Here is a tiny trained network, its code and every weight. The questions are about switching its units off for an input and a class, where a switched-off unit gives its printed mean instead of its output.

import numpy as np


def w(rows, s, z=0):
    codes = np.array(rows[::2]) - 128.0
    scale = np.full(codes.shape[1], s)
    scale[-1] = z or s
    return codes * scale


def norm(h):
    return h / np.sqrt((h * h).mean(-1, keepdims=True) + 1e-5)


def f(y):
    return np.maximum(y, 0)


def log_softmax(a):
    a = a - a.max(-1, keepdims=True)
    return a - np.log(np.exp(a).sum(-1, keepdims=True))


def net(x, mask):
    res = np.array(x, float).reshape(1, 2) / 4 @ E
    u = 0
    for l in range(2):
        y = f(norm(res) @ A[l][:, :-1].T + A[l][:, -1])
        res = res + np.where(mask[u : u + 5], y, B[l][:, -1]) @ B[l][:, :-1]
        u += 5
    return log_softmax(norm(res)[-1] @ U[:, :-1].T + U[:, -1])


A, B = {}, {}
E = w([
[124,153,180,139,207,90,117,117,144,148,99],'x0',
[213,10,111,77,134,142,191,167,145,116,248],'x1',
],0.0017)
A[0] = w([
[125,134,131,130,129,132,139,120,136,127,132,93],'0.n0',
[134,118,148,127,192,121,136,122,149,127,129,106],'0.n1',
[118,140,130,134,130,126,117,120,127,138,116,130],'0.n2',
[136,122,132,123,196,118,142,130,140,125,123,255],'0.n3',
[134,133,172,134,253,106,131,116,157,119,127,121],'0.n4',
],0.0064,0.00077)
B[0] = w([
[109,116,131,118,142,117,109,92,113,135,134,128],'0.n0',
[175,85,119,99,175,98,123,170,178,148,133,190],'0.n1',
[135,115,75,155,66,180,172,133,145,81,164,169],'0.n2',
[109,162,8,158,105,236,87,142,85,191,82,198],'0.n3',
[220,103,226,20,254,58,148,236,152,183,176,254],'0.n4',
],0.002,0.005)
A[1] = w([
[108,143,121,137,111,121,118,113,129,123,112,19],'1.n0',
[119,147,219,141,163,75,114,112,133,136,104,252],'1.n1',
[148,29,121,99,124,137,150,136,125,121,183,159],'1.n2',
[161,3,122,109,115,134,144,141,122,120,199,161],'1.n3',
[140,109,132,115,130,127,137,136,121,127,140,227],'1.n4',
],0.0058,0.00033)
B[1] = w([
[115,100,159,148,118,143,147,84,105,73,142,148],'1.n0',
[234,3,95,50,151,114,175,188,159,167,253,180],'1.n1',
[194,124,152,103,220,86,78,178,199,218,148,232],'1.n2',
[182,103,198,56,221,35,168,193,156,180,159,254],'1.n3',
[101,132,125,92,150,128,66,125,130,116,70,161],'1.n4',
],0.0027,0.0078)
U = w([
[36,175,97,211,2,194,120,38,80,36,82,4],'0',
[223,78,167,47,254,69,134,213,178,201,180,252],'1',
],0.005,0.00027)

Each question gives the input, the list of numbers given to net, and the class t.
The units are the neurons (one row each of A and B). Each row of codes is followed by its name. A weight is (code - 128) times the scale printed after its matrix; where a second scale follows, it is the last column's (A, B and U).
mask holds one flag per neuron, layer by layer. A switched-off neuron (its flag False) gives its mean, the last column of its row in B, instead of its output. The means were averaged over made-up inputs and are rounded, as every weight is.
A unit's drop is (log p(t) with every unit on - log p(t) with that unit switched off) / (log p(t) with every unit on - log p(t) with every unit switched off).
The circuit of an input: a set's keep is (log p(t) with only the set's units on - log p(t) with every unit switched off) / (log p(t) with every unit on - log p(t) with every unit switched off). Starting from all 10 units, units are removed one at a time, each time the one whose removal leaves the highest keep (on an exact tie, the one counted first), for as long as the keep stays at least 0.8.
units of the circuit, in order: the units of the circuit, biggest drop first
unit that matters most: the unit with the biggest drop
k most important neurons: the k neurons with the biggest drops, biggest first
k most important neurons of layer l: the k neurons of layer l with the biggest drops, biggest first
drop when u is switched off: that unit's drop, to one decimal
input [-3,-3], class 0: unit that matters most : 0.n4
input [-7,-2], class 0: 2 most important neurons : [0.n4, 1.n3]
input [-6,-2], class 0: 3 most important neurons : [0.n4, 1.n3, 1.n2]
input [-4,-3], class 0: units of the circuit, in order : [1.n3, 0.n4, 1.n2]
input [-2,-8], class 0: 2 most important neurons : [0.n4, 1.n3]
input [-1,-3], class 0: units of the circuit, in order : [0.n4, 1.n3, 1.n2]
input [-3,-1], class 0: 3 most important neurons of layer 1 : [1.n3, 1.n2, 1.n1]
input [0,-6], class 0: 2 most important neurons of layer 0 : [0.n4, 0.n2]
input [-4,-5], class 0: drop when 0.n4 is switched off : 0.7
input [-3,-8], class 0: drop when 1.n3 is switched off : 0.2
